Below is a small trained network, with its code and all its weights. Each question gives an input and a target symbol and asks what happens when units are switched off, that is, made to give their printed mean instead of their output.

import numpy as np


def w(rows, s, z=0):
    codes = np.array(rows[::2]) - 128.0
    scale = np.full(codes.shape[1], s)
    scale[-1] = z or s
    return codes * scale


def norm(h):
    return h / np.sqrt((h * h).mean(-1, keepdims=True) + 1e-5)


def f(y):
    return y / 2 * (1 + np.tanh(0.7978845608 * (y + 0.044715 * y**3)))


def softmax(a):
    e = np.exp(a - a.max(-1, keepdims=True))
    return e / e.sum(-1, keepdims=True)


def log_softmax(a):
    a = a - a.max(-1, keepdims=True)
    return a - np.log(np.exp(a).sum(-1, keepdims=True))


def net(x, mask):
    ids = ['ΔΘΛΞΩαβγεζημσφψ'.index(c) for c in x.split()]
    T = len(ids)
    res = E[ids] + P[:T]
    u = 0
    for l in range(2):
        r = norm(res)
        for j in range(3):
            rows = slice(4 * j, 4 * j + 4)
            q, k, v = (r @ M[l][rows].T for M in (Q, K, V))
            z = softmax(np.where(np.tri(T) > 0, q @ k.T / 4**0.5, -1e9)) @ v
            o = O[l][rows]
            res = res + np.where(mask[u + j], z, o[:, -1]) @ o[:, :-1]
        u += 3
        y = f(norm(res) @ A[l][:, :-1].T + A[l][:, -1])
        res = res + np.where(mask[u : u + 16], y, B[l][:, -1]) @ B[l][:, :-1]
        u += 16
    return log_softmax(norm(res)[-1] @ U[:, :-1].T + U[:, -1])


Q, K, V, O, A, B = {}, {}, {}, {}, {}, {}
E = w([
[96,43,134,101,171],'Δ',
[102,141,150,132,123],'Θ',
[177,149,89,206,139],'Λ',
[82,102,184,109,124],'Ξ',
[167,121,144,81,109],'Ω',
[92,101,135,145,101],'α',
[137,125,80,68,130],'β',
[151,138,139,166,89],'γ',
[157,128,173,64,142],'ε',
[134,116,211,117,105],'ζ',
[162,85,124,127,144],'η',
[86,93,145,149,109],'μ',
[98,107,153,162,170],'σ',
[166,165,254,81,124],'φ',
[106,146,33,90,129],'ψ',
],0.03)
P = w([
[4,182,37,92,102],'0',
[140,117,175,149,166],'1',
[18,199,61,86,99],'2',
[152,100,181,138,149],'3',
[41,229,73,83,93],'4',
[156,96,176,136,137],'5',
[53,250,85,86,88],'6',
[165,91,178,138,134],'7',
[64,254,88,81,86],'8',
[167,87,176,133,130],'9',
[77,253,90,79,77],'10',
[170,84,172,132,119],'11',
[77,255,99,79,78],'12',
[170,84,177,134,134],'13',
],0.0074)
Q[0] = w([
[189,91,158,114,122],'0.h0',
[120,137,113,79,116],'0.h0',
[124,153,152,171,157],'0.h0',
[147,71,99,110,58],'0.h0',
[92,113,41,117,162],'0.h1',
[164,108,130,97,71],'0.h1',
[91,161,148,71,121],'0.h1',
[167,246,125,116,119],'0.h1',
[208,111,146,128,111],'0.h2',
[69,161,36,65,162],'0.h2',
[118,72,63,147,122],'0.h2',
[147,77,132,65,57],'0.h2',
],0.014)
K[0] = w([
[191,139,116,137,180],'0.h0',
[127,139,104,76,68],'0.h0',
[55,81,127,212,116],'0.h0',
[168,98,54,119,76],'0.h0',
[89,153,33,141,124],'0.h1',
[174,66,93,81,67],'0.h1',
[85,107,129,93,119],'0.h1',
[187,220,141,98,83],'0.h1',
[167,108,85,169,103],'0.h2',
[127,100,129,28,117],'0.h2',
[86,81,114,101,198],'0.h2',
[246,131,107,123,44],'0.h2',
],0.013)
V[0] = w([
[68,91,210,68,91],'0.h0',
[99,3,90,95,160],'0.h0',
[36,209,173,40,219],'0.h0',
[183,150,147,90,96],'0.h0',
[83,149,191,112,52],'0.h1',
[154,184,131,195,124],'0.h1',
[149,106,118,170,75],'0.h1',
[224,187,244,75,165],'0.h1',
[140,250,46,165,204],'0.h2',
[136,12,189,140,199],'0.h2',
[201,103,155,245,99],'0.h2',
[170,136,31,227,140],'0.h2',
],0.0061)
O[0] = w([
[215,135,155,158,133,217],'0.h0',
[124,175,84,243,170,120],'0.h0',
[147,189,121,212,132,191],'0.h0',
[95,195,104,200,196,215],'0.h0',
[123,206,57,168,91,180],'0.h1',
[83,82,61,41,135,60],'0.h1',
[71,237,138,170,217,101],'0.h1',
[102,69,74,121,52,254],'0.h1',
[219,175,155,167,230,51],'0.h2',
[131,143,59,61,137,86],'0.h2',
[189,161,215,255,147,104],'0.h2',
[123,200,136,156,170,34],'0.h2',
],0.0038,0.0058)
A[0] = w([
[82,99,21,152,94,174],'0.n0',
[164,166,211,176,131,3],'0.n1',
[118,54,88,87,158,107],'0.n2',
[186,127,70,146,212,108],'0.n3',
[201,138,79,117,77,102],'0.n4',
[144,251,120,85,103,83],'0.n5',
[150,141,110,73,92,142],'0.n6',
[152,85,188,146,138,123],'0.n7',
[115,180,67,75,174,98],'0.n8',
[202,209,86,159,129,118],'0.n9',
[119,206,160,80,114,146],'0.n10',
[28,115,176,198,133,173],'0.n11',
[215,166,102,120,140,125],'0.n12',
[123,133,130,117,43,135],'0.n13',
[132,144,147,203,104,67],'0.n14',
[172,122,64,83,168,115],'0.n15',
],0.013,0.004)
B[0] = w([
[141,99,125,104,229,193],'0.n0',
[200,61,124,127,121,171],'0.n1',
[125,160,191,206,135,164],'0.n2',
[254,161,90,54,171,137],'0.n3',
[127,166,209,115,127,225],'0.n4',
[95,180,120,144,67,213],'0.n5',
[162,143,165,144,116,254],'0.n6',
[127,103,7,171,80,179],'0.n7',
[134,37,116,174,35,172],'0.n8',
[57,137,209,86,174,151],'0.n9',
[138,123,170,142,89,218],'0.n10',
[161,141,32,90,178,188],'0.n11',
[130,102,167,157,153,175],'0.n12',
[179,166,93,169,117,251],'0.n13',
[136,105,158,144,173,145],'0.n14',
[169,102,106,125,81,175],'0.n15',
],0.009,0.0074)
Q[1] = w([
[62,100,126,69,98],'1.h0',
[160,61,127,151,162],'1.h0',
[168,113,112,126,108],'1.h0',
[143,125,73,136,96],'1.h0',
[44,152,142,92,116],'1.h1',
[163,85,138,192,179],'1.h1',
[135,87,80,173,72],'1.h1',
[193,131,150,172,119],'1.h1',
[198,50,121,150,159],'1.h2',
[248,81,116,155,136],'1.h2',
[172,89,124,192,83],'1.h2',
[117,134,139,130,167],'1.h2',
],0.017)
K[1] = w([
[122,118,107,79,97],'1.h0',
[98,145,174,84,217],'1.h0',
[191,144,170,158,97],'1.h0',
[153,184,129,102,127],'1.h0',
[108,75,79,67,147],'1.h1',
[161,138,167,188,179],'1.h1',
[109,115,110,205,72],'1.h1',
[206,124,191,162,106],'1.h1',
[57,138,142,251,161],'1.h2',
[93,102,174,172,133],'1.h2',
[138,83,169,143,111],'1.h2',
[182,121,133,127,141],'1.h2',
],0.016)
V[1] = w([
[130,87,91,160,71],'1.h0',
[162,139,103,116,186],'1.h0',
[138,102,101,96,111],'1.h0',
[158,154,25,169,55],'1.h0',
[214,191,86,16,139],'1.h1',
[170,139,170,159,33],'1.h1',
[206,163,157,27,93],'1.h1',
[156,135,117,236,92],'1.h1',
[211,178,53,65,110],'1.h2',
[129,133,139,27,178],'1.h2',
[130,167,165,254,86],'1.h2',
[82,128,128,83,85],'1.h2',
],0.0093)
O[1] = w([
[84,127,165,151,59,148],'1.h0',
[144,192,236,161,176,103],'1.h0',
[61,139,94,141,122,129],'1.h0',
[46,86,140,190,135,173],'1.h0',
[20,164,206,167,163,177],'1.h1',
[77,183,147,143,178,250],'1.h1',
[114,106,248,129,171,224],'1.h1',
[141,82,134,184,165,178],'1.h1',
[202,219,2,4,133,172],'1.h2',
[82,114,101,143,100,94],'1.h2',
[176,137,64,145,103,179],'1.h2',
[70,152,153,39,140,124],'1.h2',
],0.006,0.011)
A[1] = w([
[129,32,191,113,50,108],'1.n0',
[151,204,102,117,127,45],'1.n1',
[181,159,113,98,137,77],'1.n2',
[108,38,90,171,73,64],'1.n3',
[117,101,122,69,187,127],'1.n4',
[112,92,119,7,66,108],'1.n5',
[203,60,156,174,94,2],'1.n6',
[113,138,110,106,156,39],'1.n7',
[119,129,153,177,66,152],'1.n8',
[156,174,210,101,121,124],'1.n9',
[131,138,48,95,102,160],'1.n10',
[128,175,175,139,190,174],'1.n11',
[13,111,151,135,71,104],'1.n12',
[157,96,58,120,53,112],'1.n13',
[159,140,147,110,113,102],'1.n14',
[170,156,100,215,199,70],'1.n15',
],0.012,0.0054)
B[1] = w([
[27,106,150,157,193,181],'1.n0',
[74,131,134,194,150,135],'1.n1',
[55,129,171,106,205,130],'1.n2',
[121,186,192,113,89,142],'1.n3',
[157,16,71,117,128,137],'1.n4',
[149,133,186,106,60,155],'1.n5',
[104,188,27,147,131,169],'1.n6',
[139,122,131,118,147,117],'1.n7',
[178,109,57,137,148,199],'1.n8',
[160,127,70,120,80,254],'1.n9',
[136,115,140,163,123,157],'1.n10',
[52,119,101,59,137,193],'1.n11',
[200,113,168,185,180,161],'1.n12',
[74,175,149,182,159,148],'1.n13',
[142,169,94,159,189,151],'1.n14',
[146,198,255,118,75,166],'1.n15',
],0.0093,0.009)
U = w([
[193,12,121,98,88,197],'Δ',
[60,196,93,172,148,23],'Θ',
[124,144,140,106,178,152],'Λ',
[86,92,166,43,110,252],'Ξ',
[181,194,62,66,84,96],'Ω',
[116,132,78,116,157,189],'α',
[85,64,198,185,127,233],'β',
[77,219,178,143,174,12],'γ',
[177,69,191,127,37,60],'ε',
[217,102,91,227,117,87],'ζ',
[222,117,183,86,184,136],'η',
[128,111,98,118,142,159],'μ',
[128,130,96,106,164,180],'σ',
[152,132,167,117,136,88],'φ',
[89,76,83,150,40,140],'ψ',
],0.011,0.003)

Each question gives the input, a string of symbols that net reads in full, and the target symbol t.
The units are the heads (4 rows each of Q, K, V and O) and the neurons (one row each of A and B). Each row of codes is followed by its name. A weight is (code - 128) times the scale printed after its matrix; where a second scale follows, it is the last column's (O, A, B and U).
mask holds one flag per unit, layer by layer, with each layer's heads first. A switched-off unit (its flag False) gives its mean, the last column of its rows in O or B, instead of its output. The means were averaged over made-up inputs and are rounded, as every weight is.
A unit's drop is (log p(t) with every unit on - log p(t) with that unit switched off) / (log p(t) with every unit on - log p(t) with every unit switched off).
The circuit of an input: a set's keep is (log p(t) with only the set's units on - log p(t) with every unit switched off) / (log p(t) with every unit on - log p(t) with every unit switched off). Starting from the 12 units with the biggest drops (on a tie, the unit counted first), units are removed one at a time, each time the one whose removal leaves the highest keep (on an exact tie, the one counted first), for as long as the keep stays at least 0.8.
circuit, biggest first: the units of the circuit, biggest drop first
k most important neurons: the k neurons with the biggest drops, biggest first
which heads matter: for each layer, one digit per head in row order, 1 if its drop is at least 0.15 and else 0, layers parted by /
input ε β ζ φ Ω ψ Ξ, target Ξ: 2 most important neurons	0.n11, 0.n8
input γ Ξ Ω β ψ Θ Ω Θ, target ζ: circuit, biggest first	1.h1
input Ω Ω ε, target ε: which heads matter	000 / 000
input σ φ γ ζ, target ζ: which heads matter	001 / 000
input Ω Ω Λ Ω Ω Ω Ω Ξ, target η: circuit, biggest first	0.n11, 1.h0, 0.n5
input α Ω Δ β ζ ε ψ ψ β ψ Ξ Ω, target β: which heads matter	000 / 001
input Ω γ Ω Ω ε Ξ, target ζ: circuit, biggest first	0.h2, 0.n7, 0.n11
input ψ γ ψ ε ε Ω, target ζ: which heads matter	001 / 000
input Ω ε ε Ω Ω γ γ σ, target ζ: which heads matter	000 / 011
input η η ε ψ ε ψ, target Δ: 3 most important neurons	0.n0, 0.n3, 0.n8
input Δ Θ Ω ψ Ω η, target β: circuit, biggest first	1.h2, 0.n13, 0.n11
input γ Ω ε μ ε ε Ω Ω γ ψ Ω ψ, target ζ: 2 most important neurons	0.n8, 0.n0
input ψ ψ β Ω γ ψ ε Ω ε Ω ζ σ, target ζ: which heads matter	001 / 011
input Ω Ω Ω φ, target ε: which heads matter	011 / 010
input ζ Ω Ω Λ Ω Ω, target η: circuit, biggest first	0.h2, 0.n9, 0.n1, 1.n11
input ε μ Ω Λ Ω Ω Θ γ β Λ Ω η, target η: circuit, biggest first	0.n3, 0.h1
input Ξ Ω ε Ω Ω γ Ω ε γ φ, target ζ: which heads matter	000 / 000
input ψ ε σ ε γ ε Ω β ε Ξ, target ζ: which heads matter	001 / 000
input γ Θ ε η ε Ω Ω α, target ζ: circuit, biggest first	0.n11
input η ζ Λ Θ ζ ε α Ω ε Ξ ε β, target η: which heads matter	100 / 100
input Ω Ω Θ Ω γ ε ε ψ Ω ε, target ζ: circuit, biggest first	0.n7, 1.n6, 1.h2
input β Δ β Ω ε Ω Ω ε Ω Ω Ω Ξ ε φ, target β: 2 most important neurons	1.n0, 0.n2
input ε Ω Δ ε, target β: circuit, biggest first	1.h2
input ε ε ψ Ω α ε ζ α γ, target γ: which heads matter	000 / 010
input γ Ξ ψ ψ β, target β: which heads matter	000 / 000
input Ω μ ψ, target ψ: which heads matter	000 / 000
input ε μ ζ γ η Ω ψ Ω Ω ψ ε β, target ζ: circuit, biggest first	1.h2
input Δ Ξ ε, target ε: which heads matter	001 / 000
input Ω ζ Ω Ω Ω Ξ α ζ ζ ε σ Θ, target γ: 3 most important neurons	0.n11, 0.n13, 1.n15
input γ ψ ε Θ Λ Ξ Θ η Ω Ω, target η: which heads matter	101 / 100
